Below are the code and all the weights of a small trained network. Each question names an input and a class and asks about switching units off, where a switched-off unit gives its printed mean instead of its output.

import numpy as np


def w(rows, s, z=0):
    codes = np.array(rows[::2]) - 128.0
    scale = np.full(codes.shape[1], s)
    scale[-1] = z or s
    return codes * scale


def norm(h):
    return h / np.sqrt((h * h).mean(-1, keepdims=True) + 1e-5)


def f(y):
    return y / 2 * (1 + np.tanh(0.7978845608 * (y + 0.044715 * y**3)))


def log_softmax(a):
    a = a - a.max(-1, keepdims=True)
    return a - np.log(np.exp(a).sum(-1, keepdims=True))


def net(x, mask):
    res = np.array(x, float).reshape(1, 3) / 4 @ E
    u = 0
    for l in range(4):
        y = f(norm(res) @ A[l][:, :-1].T + A[l][:, -1])
        res = res + np.where(mask[u : u + 6], y, B[l][:, -1]) @ B[l][:, :-1]
        u += 6
    return log_softmax(norm(res)[-1] @ U[:, :-1].T + U[:, -1])


A, B = {}, {}
E = w([
[214,89,145,56,207,79,87],'x0',
[112,63,190,255,107,171,174],'x1',
[236,113,105,93,55,150,145],'x2',
],0.0081)
A[0] = w([
[211,157,200,107,129,210,144,148],'L0N1',
[119,64,170,87,140,45,92,157],'L0N2',
[79,47,143,77,85,104,130,2],'L0N3',
[67,165,188,122,194,151,168,157],'L0N4',
[132,177,81,96,130,82,78,113],'L0N5',
[106,153,255,56,104,187,104,70],'L0N6',
],0.0073,0.0037)
B[0] = w([
[102,105,112,129,105,90,149,228],'L0N1',
[93,120,140,147,91,125,121,251],'L0N2',
[175,206,123,158,252,70,182,77],'L0N3',
[150,88,67,129,104,132,127,242],'L0N4',
[118,104,151,124,122,186,152,216],'L0N5',
[140,138,124,134,153,124,132,98],'L0N6',
],0.011,0.0029)
A[1] = w([
[108,182,137,186,254,113,91,60],'L1N1',
[206,85,210,135,243,81,107,1],'L1N2',
[126,129,170,104,134,120,100,125],'L1N3',
[173,62,97,164,77,199,108,171],'L1N4',
[125,250,97,197,136,162,164,71],'L1N5',
[178,91,234,203,232,155,184,78],'L1N6',
],0.009,0.0017)
B[1] = w([
[160,73,43,123,156,111,182,143],'L1N1',
[69,129,108,170,4,154,14,193],'L1N2',
[116,158,149,170,112,135,164,136],'L1N3',
[137,88,164,83,125,113,184,253],'L1N4',
[89,109,164,123,46,156,133,156],'L1N5',
[154,203,205,122,199,199,143,207],'L1N6',
],0.011,0.0062)
A[2] = w([
[159,102,179,114,122,78,2,248],'L2N1',
[101,113,94,184,133,130,75,38],'L2N2',
[110,225,107,67,139,115,111,17],'L2N3',
[45,71,207,63,129,122,195,2],'L2N4',
[16,82,65,189,253,115,128,74],'L2N5',
[131,217,87,70,168,160,98,128],'L2N6',
],0.0097,0.00085)
B[2] = w([
[31,136,102,204,80,172,137,195],'L2N1',
[204,231,111,88,62,94,125,150],'L2N2',
[89,69,158,210,218,173,220,155],'L2N3',
[104,185,85,117,213,89,12,254],'L2N4',
[254,25,156,31,40,64,196,196],'L2N5',
[57,133,192,139,246,158,111,158],'L2N6',
],0.0083,0.0073)
A[3] = w([
[67,232,75,161,37,137,153,6],'L3N1',
[142,108,204,180,254,195,199,148],'L3N2',
[91,130,47,174,72,215,81,95],'L3N3',
[123,205,79,164,188,84,57,48],'L3N4',
[244,95,87,127,87,81,205,119],'L3N5',
[66,113,58,98,204,118,131,82],'L3N6',
],0.0098,0.0019)
B[3] = w([
[102,80,173,181,116,142,11,204],'L3N1',
[71,179,132,50,176,240,229,254],'L3N2',
[112,131,140,154,92,101,52,227],'L3N3',
[216,182,79,150,161,96,99,152],'L3N4',
[149,63,68,108,132,24,204,205],'L3N5',
[157,150,176,178,113,172,201,174],'L3N6',
],0.012,0.0073)
U = w([
[63,97,169,197,21,153,35,180],'0',
[89,169,182,106,183,254,248,171],'1',
[182,40,87,87,74,40,210,126],'2',
[233,241,100,188,196,111,106,1],'3',
],0.0086,0.0027)

Each question gives the input, the list of numbers given to net, and the class t.
The units are the neurons (one row each of A and B). Each row of codes is followed by its name. A weight is (code - 128) times the scale printed after its matrix; where a second scale follows, it is the last column's (A, B and U).
mask holds one flag per neuron, layer by layer. A switched-off neuron (its flag False) gives its mean, the last column of its row in B, instead of its output. The means were averaged over made-up inputs and are rounded, as every weight is.
A unit's drop is (log p(t) with every unit on - log p(t) with that unit switched off) / (log p(t) with every unit on - log p(t) with every unit switched off).
The circuit of an input: a set's keep is (log p(t) with only the set's units on - log p(t) with every unit switched off) / (log p(t) with every unit on - log p(t) with every unit switched off). Starting from the 12 units with the biggest drops (on a tie, the unit counted first), units are removed one at a time, each time the one whose removal leaves the highest keep (on an exact tie, the one counted first), for as long as the keep stays at least 0.8.
circuit, biggest first: the units of the circuit, biggest drop first
unit that matters most: the unit with the biggest drop
top k neurons: the k neurons with the biggest drops, biggest first
top k neurons in layer l: the k neurons of layer l with the biggest drops, biggest first
drop when u is switched off: that unit's drop, to one decimal
input [0,6,7], class 2: circuit, biggest first : [L3N5]
input [2,3,-2], class 3: top 2 neurons in layer 0 : [L0N4, L0N5]
input [0,-1,3], class 3: circuit, biggest first : [L2N4, L2N5, L1N2, L3N4]
input [5,-6,-8], class 2: circuit, biggest first : [L2N5, L1N1]
input [5,-5,-5], class 0: top 4 neurons : [L1N6, L2N1, L1N2, L0N1]
input [-3,-2,0], class 3: circuit, biggest first : [L2N4, L1N2, L3N4]
input [0,8,7], class 1: top 3 neurons : [L3N2, L2N5, L0N4]
input [3,0,-2], class 3: top 4 neurons : [L2N4, L0N2, L1N2, L3N4]
input [6,-2,-6], class 0: top 2 neurons : [L1N2, L2N1]
input [6,2,-7], class 2: top 4 neurons : [L1N1, L2N5, L0N2, L3N5]
input [8,-4,-8], class 0: top 3 neurons : [L1N2, L2N1, L0N1]
input [-1,-3,-2], class 3: top 2 neurons : [L0N5, L2N4]
input [5,-6,4], class 1: top 2 neurons in layer 2 : [L2N6, L2N3]
input [1,-1,-5], class 2: circuit, biggest first : [L2N5]
input [-5,-2,7], class 2: top 2 neurons : [L2N1, L1N2]
input [-3,1,3], class 3: top 3 neurons in layer 2 : [L2N4, L2N5, L2N1]
input [8,-6,2], class 0: top 2 neurons : [L1N2, L1N6]
input [6,-7,2], class 1: top 2 neurons : [L2N6, L2N3]
input [2,2,2], class 3: top 2 neurons : [L2N4, L1N2]
input [8,-5,5], class 0: unit that matters most : L2N1
input [-4,5,6], class 2: top 3 neurons in layer 2 : [L2N1, L2N6, L2N3]
input [8,-2,-8], class 0: top 2 neurons : [L1N2, L2N1]
input [5,-8,7], class 1: top 4 neurons in layer 2 : [L2N6, L2N5, L2N3, L2N4]
input [4,-2,2], class 0: drop when L0N4 is switched off : 1.5
input [-5,-3,7], class 2: drop when L1N2 is switched off : 0.2
